Each row has a hidden value; after the row comes its tier, the name of the range that the value falls in. Each part has its own.
[ -11  -27   93  -31   67   13   16 -159   82   31  199 -125  -57 -137
 -111   33  -27  -38  -37   56  103   13   37  113   25  217   17   95
  -14  -51  -54  -47 -126  123 -188  188    7  101 -124 -273   80  -55
   -7  -28  -10  108   -3   92   40    2   32   92]	<70>
[ -40    2   -1  -83 -145   56  -17 -115  -45  111  103   35   94 -150
   13   41   40   75  222  -45   25  -37   -4   38  -63  116 -153   36
  -18 -128  238  -52 -119  -17  139  -60  -51  -13  -72   -6 -182 -134
   49   16   15  -37  160   11   42  -32  -11  104]	<69>
[ -39   -4   22  -52 -144  -19  141   45 -103  145  186   37  109 -173
  -10  177 -316   81  235 -135 -177  -52 -160  105 -151   70 -251   30
 -178  -88  191 -121  -38  -79   99  -95  176  -76  -88   82 -185 -100
  -19  239   97   70   36  -47  -93 -111   40  144]	<56>
[ -73  -69 -229 -186  135 -101  -45 -156  110   66  169   70  187  -44
 -224  -33   38   13  346 -135   -9 -132  -73   94   51  177 -317  140
 -286 -244  111 -203 -243   29 -150  131  -49   40 -170 -163 -229 -256
  170   57  126  118   40 -105   37   12  -33   27]	<59>
[ -99   96 -302   69  -70   41  141   63  -26 -122 -141   54   40  315
  106   88   12   31  156    9  -40  155 -102   25   39  -88 -327   74
  -57   39 -235  256   -3   34   88 -119   37  -91  119  170   90  -92
  332  101   95 -131   52  -48 -261  -15   96 -179]	<57>
[-267   42   96  124 -192  -50  109   68  -48   69 -238  -82 -281  277
  222   50  158  182  -37   33  208  268 -103 -119  -36 -197 -156 -127
  103   33 -220  205   46   88  300 -128  -97 -112   79  176  130 -112
  172    3   79 -205  144    0 -190 -129   51  -26]	<56>
[-108  210   82   16 -329   69  178 -161  184   92  -73   81 -165   93
  277   73  105   16 -182 -103   44   55 -307  -93 -127  -36  121 -135
   53  -96   27   68    1   85  188 -140  -75  101 -171   99 -138  -69
   64  -48   56  -19  157  154  140  -76  -74  221]	<69>
[ -35 -102  266  -73  -81  -19  -99   57 -179  -18  -13 -109  -45  -28
 -284  -48   89   33 -149  -72   14  176  156  102  -72  279  -14  -52
    1   66   89   55   77  -12  119  252  195 -132  109    4    7  157
 -106   91  134 -220   26  113 -108   36  245  -34]	<59>
[-146   23  -66 -167 -148   -3   57  -61  216   87  -29    4   -3  -75
  -53  -33   39   -4   59    2  111   52 -154   61  -18   91  -92   27
  -20  -99  191  -87  -52   60  -34   72  -51  169  -80   14 -223  -43
   34  -98   36   99   85   72   54  118   -7  221]	<65>
[-212 -128 -134  -97   76   48  135  169 -142  -73  -82 -119   12  204
  -29   37   19   53   47  -50 -143  213   59  169  107  114 -231  -61
 -115  119  -85  -51  -20   50   41  107  133 -108   88  196  172   -3
  123  217  -17 -152  -12   -8 -218  -54  223 -151]	<57>
[  63  -99  137  -85  -44  -68 -121  -77  -83   55  221 -131  116 -254
 -193   47  -65   70   -1  -56   83   -9  134   42    0  257  -49  168
 -128 -120  118   21   65  -62   15   26  -30  -45  -93  -72  -79   25
  -70   74 -133   32   72  -26  104 -107  -51  186]	<50>
[ -59   -5   28 -105  150   35   18  -70  -66 -110  -38 -181  -22  -85
  -80   39  148  -74 -151  149  236  239  192  122  169  259  -75   73
  107  -54  -34  128  -63  -35  -53   39 -137  128  -50 -206   65  105
   82  -69 -158    9  186  -32   -3  169  217  -11]	<69>
[  20   58 -126   20 -161   38  -15  -77  -47   43   47   95   66  -11
  -83   20   15  -15  161  -89  -66  -73 -118   -2   16   86 -229   73
  -44 -112   26   68  -32  -49   26  -10   26  -18   30  115 -219  -74
   96  135   17  -76   19  -20  -59  -44  -61  -21]	<50>
[-117   33 -119  -21  185   50  132  -48  -24    9  -60 -193 -179   -6
  245  109   66   29  124  160  214  186  151  103  159  177  -66  135
  116 -106 -115  -71 -258   92  -16  -79 -141   60  -88 -244  103 -143
  258  -33   -7  -31  243    4  -77   75   47 -131]	<70>
[  69  -19  333   93 -123   49   25  -42 -235 -117  -51  -91 -174 -137
  -46    0   44  -33  -56  241  203  263  209  -30 -197  161   -1 -132
  290  118  -15  320   14   44  205   51   80  -78   77 -230  213  138
 -112 -107  171 -185  214  116  -82  -16  227  -86]	<65>
[  20   49 -113   -5   35  187  140  -84   10   14  -39 -229 -145  -21
  161  128  -10  -48   75   19  -38  109  138  136  116  285  -26  142
  132  -39  -98   13    4  109 -123   55   13  -55  -10  -15   49   57
   37    5 -127  -46  108  246  -62   45   11  -63]	<62>
[  30   85  103  193 -165  -32   90 -114   87  -20  111  -16 -168   66
  194  101  -85   12  -75   56   53   53  -90 -111 -166   -5   82  133
   43    9 -254  256   60  100   56  -55   20  -13  -82 -127  149  -96
  112   15  150  -19   99   77   15 -236 -198   77]	<59>
[-104  112  272  102 -191   32   82  -49    8  110  -25 -154 -289   54
  228   93  115  140 -307   15  200  146  -44  -71  -67   60  261   21
  119   11 -139  126   68  136  202  -35  -56 -104  -51    2   71  -19
   -5  -20  -12 -143   94  186   -4  -97   -2   72]	<59>
[-230 -161  219  -90  196 -169   20  126 -152 -138  -34 -178  -14    7
 -191   29  -21   29 -181  188  295  318   54   67  171   59 -308   16
  -31   18 -100  110  -91 -154   31  152   26   63   52 -220  142  127
   74   43   76    8   81 -283 -249  164  379  -40]	<70>
[ -39   64 -415    9  -46  148  143  -37   75  -92  100   82  234  109
  117   75  -59  -57  320   98 -128   30  -55   77   -3  -28 -317  216
  -19   72  -86  264    9   74  -98  -96  -13   22   39   92   67 -207
  241   13  -71   60   63   11  -91  -95  -43  -24]	<65>
[ -89 -169  270  -63   31  -71   40   36  -88   15  175 -165 -119 -257
  -82   33 -112  116 -162  168  189   11   24   32   27  224  139  103
  -63   -9   46 -196 -150   17   57  193   41  -31  -83 -213   21   97
 -117  111   33   -6  -42  -83  -59   28   60   11]	<57>
[ -89   40 -201   82   67  -71   48 -174  150 -104  149  105   77   -6
 -151   18    3 -116   84  254  226  -41 -228  -33  130 -133 -377  186
  -14  -87 -264  257 -158  -28 -237   25 -209  281  -60 -229   -7 -145
  234  -39  -65  244  -42 -291  -93   63  -42   28]	<62>
[  43   96  -31   -9 -116   14   51 -127   67  141   36  -65 -101 -238
  -49   76  -78  -36  123   25  131  -35  -84   22   12  168 -121  130
   73 -200   55    6  -10    4  -96  -32  -85   80  -81  -59 -274   -2
  -34  -20  -80  113   85   70   19   70  -99  135]	<50>
[ -44   65  159  -52 -222  139   66 -151  -60   48  -70  -17  -41 -155
 -102   41   91  -34   15   45  119  105  -57   57  -54   65 -207 -219
  179  -50  176  122  -18   -7  103    7  -53   65    0   27 -107  119
 -130 -110  -87   -3  113  108  -31  146  249  138]	<59>
[-143 -124   69 -131   24  -10  -43  -99  -72   33   16 -130   38 -156
 -289   17   68   95  139   91  272  106   78  164  123   38 -354 -159
  -48  -91   97  -96 -218   43    4   59 -148  104  -25 -107   90   10
   36  -72 -151   75   12 -105 -100  165  290  107]	<50>
[-155 -148 -385  -11  -79   67  208  249   87 -176  110   52  141  219
   14   28 -274   68  176  120 -278    9 -140  154  -28  -39 -135  198
 -250  293 -159  -50  -27  181  -66  159  276  -67  163  234  256  -56
  216  261  127  -45 -262  -29 -304 -104  -30 -137]	<50>
[-260   75  129  -48  -75   83  184   20 -210  164   17  -23   17  171
  267  157   94  141 -101 -255 -122  116 -189   14   66  -20 -163 -200
  -92  -55   46  -37  -56  -66  277 -142   37 -161  -97  250  -69 -199
   48  239  -83 -147  122  -16  -57 -204  228   20]	<65>
[ -85  -29 -145  -13  110   35  229   -8   82 -222  123   29   50  173
  -43   14  -46  -77 -131  120  -90   33 -162   37   10   87  -21   88
 -155  147 -277  135  -39  152 -155  226  114  -39  -56  -90  201   -5
   59  106   76   51 -152  -12 -114  -51  126 -159]	<62>
[-100   22  256   47 -130   88   81 -133  -41  121   99  -80 -194  -54
  115   36  122   76 -149   17   90   22  -58  -36  -63   97  146  -91
  100    4  -23   -4  -68  139  115   83  -34  -63  -97  -57   43  -81
 -105   13  -31  -88   41  150   43 -133   30   46]	<69>
[  65  -60   16  -12   14    4   94  -77  133  -57  283 -142    6  -96
  156  119 -217   34  -37   43  -53   -9   78   53  -93  251  222  311
 -137   15  -81  -17    7  136  -80   69   88  -37 -178 -213  182  -41
   49   51   59   78   57  121  108 -190 -198  122]	<69>
[-181   14  -29   -9   49 -123  205   -5   82  -68  -83   51 -255  139
   39  -48   94  -29 -132   84  119  106 -210  -60  -37   62   64 -104
  -65  -34 -201  -74 -193  144   25   83  -31   99 -161 -158   26 -109
  143   86  238  -24   45  -77  -12  -59    2 -124]	<57>
[-160   83  -15    5 -110 -184   23    6  141  143   59   57  -73  118
  -55    5   39   50  -91 -155   45   34 -241  -46  -96    6  -36  118
 -160 -102  -99   62   81   35    9   -8  -22   45 -109   59 -197 -225
  138  123  118   36   28  -33   30 -167 -146  154]	<62>
[  53   92   82   80 -260   10   89  -66   60  -25   11   44 -118 -130
   24    9  -40 -140  -84  121   37   96  -91 -100 -212  104   32   77
  205   19   -5  330  211  -21   30  -29    0  112  -29  -18 -131   71
  -85  -36   48   23  169   93   89 -106 -159  159]	<59>
[-107  -47  -13  -97 -197   48  127   78  -88  -52 -165   32   -2  -10
 -145  -43    9  -52   56   27  -43  144 -125    0  -46   64 -285 -180
   53   46  120  117  110  -46  103   85   88  -28  102  232 -148  166
 -125   59   17  -78   41   15 -125   47  181    4]	<50>
[  81 -123  -62  -99  128   50  -18  -71 -167 -130   67 -118   94 -227
 -210   34  -42 -106  214  127   28  119  284  173   55  322 -261   74
   49  -50   84   49  -97  -64  -86   69    5   65  -10 -204   61   98
   35   26  -53    6  166  -46  -35   78  134  -56]	<56>
[ -58 -144  124   16  103  -20  -22  -25 -110 -119  185  -68  -17 -112
  -72  -25   14  -10  -65  245  151   66  111   23   58  168   -4  137
   40   62  -77   43 -187   -1  -11  185   20   61   -5 -292  164  -22
   62   60   71  -57   36 -133  -68  -30   51 -108]	<65>
[-138 -132 -165 -215  285 -136  -32  -69  106 -191   32  -56  151  -25
 -299  -58   61 -144   34  131  198  170   61  158  230  182 -348  111
 -128 -122  -21  -13 -215  -87 -249  172 -103  331  -99 -316   23    4
  241  -46   16  185  112 -262  -10  208  163   44]	<70>
[ -80 -199  119 -109  171   40   17 -104  -67   15  301 -211   86 -235
   40  141 -165  105   86   83   71  -56  103  147  212  211 -122  181
 -132 -109   83 -287 -308  -48  -62  143    8   20 -132 -269  104  -11
   39  100  -86   85   20 -130  -55   39   71   56]	<68>
[ -23    4  282  -34   52  -35   78 -106  -46  -54 -114 -266 -192   -9
  -37   90   45  -48 -222  -10  189  299  108   11   40  214  -94  -88
   96  -81 -132  214  124  -10   -3   82  -13  -40  -83 -164  113  208
 -102  -95  -22    2  201  118   -8   44  233   87]	<59>
[-204 -102 -333 -108   50  -24  140   61   98 -134  -22   37   66  232
    1  -13   12   72  173   33  -43   91  -67  126   42  -10 -178  -13
 -251   56 -109 -135 -214  180    6   31    5   59  -43   42  212 -166
  332  109  109  -24  -28  -97 -106  -54   40  -87]	<50>
[  -4   19   14 -125 -100   -5  -33  -37   12   38  213   47  223  -67
 -185   20  -21  -12  -69 -171 -124  -21  -61   91  -83  216  -35  139
 -180  -32  152   69  104  -40  -17   85  110  -22  -71   56 -183  -52
  -27  123   -9   25    7   52   78  -81   40  165]	<68>
[-145  -29  262   10  -73   20  173   58 -197   47  -75 -142 -195   -3
   51  120  -62    9 -119  -43  -29  236  -32   57  -29   87 -154 -218
   87   23  -24   31   36  -56  144   16  121  -43  -10   65   63   96
  -92  153   23  -90  116   31 -130  -73  227   32]	<62>
[-159  -51  272  -37  -91   50  189   33 -109   25  -95 -170 -245 -105
   57   78  -28  -25 -191   79   65  238  -24   54  -10  129  -35 -209
  167   36   38  -14   19  -23  105   62   44   67  -39   13   44  177
 -154   57  -46  -35  123   56  -58   14  187   93]	<62>
[-297  -17 -131 -135  -88   -4  202   64   40  -49 -179  -24   76  216
  125  138  -53   80  152  -53    9  304 -120  150   25 -179 -466 -218
 -116  -12   50   10  -90  -28  175 -198  -23  136  -32  166  151  -58
  290   14   34   44  190 -121 -151   43  261  179]	<69>
[-118   43  -57  -22   -8   13  255   62   99    1  -57 -126 -225   31
  197  101 -105  -31  -85   56  -11  168  -71   72  -32  165   93   80
   31   13 -110  -47    7  109  -36   10   55   58  -99  -29   29    4
   72   79   67   25  102  111  -37  -30  -40   22]	<62>
[-133   -1 -228 -188   36   62  296   31  188   21  105  -76  146   45
  215  150 -246   35  135  -92 -188   -7 -218   80   47  129 -146  213
 -241  -53   49 -113   26   59 -117   55  124 -111 -143   97 -122  -59
   12   87    6  167   12   84  -48  -27   14  101]	<70>
[ 129  -32  136   28  106   34   -7 -130 -123    2  136 -200 -132 -182
  -34   25   50  -20   29   88   98   62  278    6  -72  394  124  187
  115  -35  -87  136   33  124  -55  140    0 -190  -75 -286   68  -12
 -118  -25   13  -82  151  197   53 -114  -20 -114]	<59>
[ -16  178   37  103 -291  -29  137   85  -32  245   38   71 -212   -3
  103   95 -142   11  -47 -241 -207  -31 -263  -19 -199  134  106   48
  -25  -69   -4  -42  130   19   97  -79  201  -73  -41  229 -328 -140
  -14  313  156 -109   17  159  -17 -241 -203   62]	<50>
[ -77  192    7  -61 -187   66   45 -219   75  225   -9   42  -58  -72
    3   48  194  -18  -16 -187   63  -35 -204    5    9   98  -94  -83
   40 -240  130   -2  -23    5   28  -90 -172   98 -165   97 -363 -131
   -4  -12 -148   44  129  109  144    5  -14  200]	<62>
[ -14  137  197   81 -508  183  156 -128 -120  143  -43  109  -86 -185
  135  103   -2   79  165   50   41   58 -140  -52 -345 -124 -126 -330
  235   23  244  202   44   71  381 -266  -52  -39  -19  183  -66  -29
 -146  -84  -23  -73  185  171   17 -111   89  214]	<56>
[ -41  -14  281   50  -13    2   10   14 -215  -51  -44 -145 -139   49
    5   56   62   17 -188    8   87  227  106   -5   17  181  -49  -18
  106   23 -102  187   32  -62  148  101  121 -139   68  -84   90  110
  -16   79  112 -213  135   42 -143  -19  216 -110]	<68>
[ -71 -124  -94 -156  130   47  -64 -173   10   29  112  -84  123 -102
 -315   -8   57    7  236  -32   57  -88   13  179  231  191 -379   42
 -137 -163   73 -199 -258   17 -206  278  -25   29  -19 -117  -95   -9
   36   16  -73   70  -95  -46 -121  206  188  -29]	<56>
[ -20  139 -303   52 -246  113  177  -45  262   84  137   16    8  -66
  116  118 -173   69  176  136   38  -65 -164   95 -130  -56   30  231
  -34   52  -70   75   27  274  -94 -146  -84   82  -47   95   35 -175
  142  -48 -136  171  -83  163  -19  -55 -199  190]	<50>
[-141   80   46   13 -251   26  131  -45   44  141   94   88  -53  107
  183   17  119  151 -103 -136  -61  -66 -256 -131 -171   -4  165  -17
 -114    3   -4   38   67  151  223  -42  -27 -181 -130  207 -122 -215
  -26  117   19 -109    4  115   93 -291 -124   70]	<56>
[  -3 -215  -43  -21   70   85  -74 -107    6  -31  254 -225  108  -95
 -153   31  -55   86  165   94   22  -49  197  118  136  167 -158  234
  -95   51 -104   12  -20  134 -184  247   -8 -109   40  -64  246    2
  -17   10 -210   31 -126   62  -82  -78  -27   23]	<57>
[ 203  145  185  106 -397  127   26 -207   22  159  145   -6 -102 -338
 -105   73 -118  -37   45   18   44  -84  -66  -14 -265  142   63  -15
  176  -46  110  199  168  119    6  -36   15  -12  -43   11 -150   64
 -261  -79  -99   63   16  302  106  -86 -102  257]	<50>
[-175   44 -186 -105   98  -27  179 -108   65 -185  175  171  304  246
   30   60   77   32  -48  -19   -5   54 -220   31   -8 -107 -192  -61
 -333   14 -131  149 -191   86   54  -98  -81   49 -224  -96  207 -270
  288   55   28  113   24 -202   38 -137  220   13]	<70>
[-147  -54 -370 -210  115   -6   90  152  -13 -151    6   22  307  249
   26   28   14    9  121 -134 -221  160   38  141   68  177 -229  209
 -278   36   29   56   40  -43   25   -8  110  -86    2  167  -12 -121
  289  192   60  -83  122  -77  -72  -74   94  -87]	<68>
[  31   36   69   14 -134  131  -10  -68  -92 -106   67   53   44  -70
 -157  -45  130  -71 -130  143   51   33    8   21  -44  177   19   57
  129   99   21  239   11   16   40  166   54  -22   97  -41  -40  102
  -62    2    3 -128  -16   72  -72   85  155  -96]	<69>
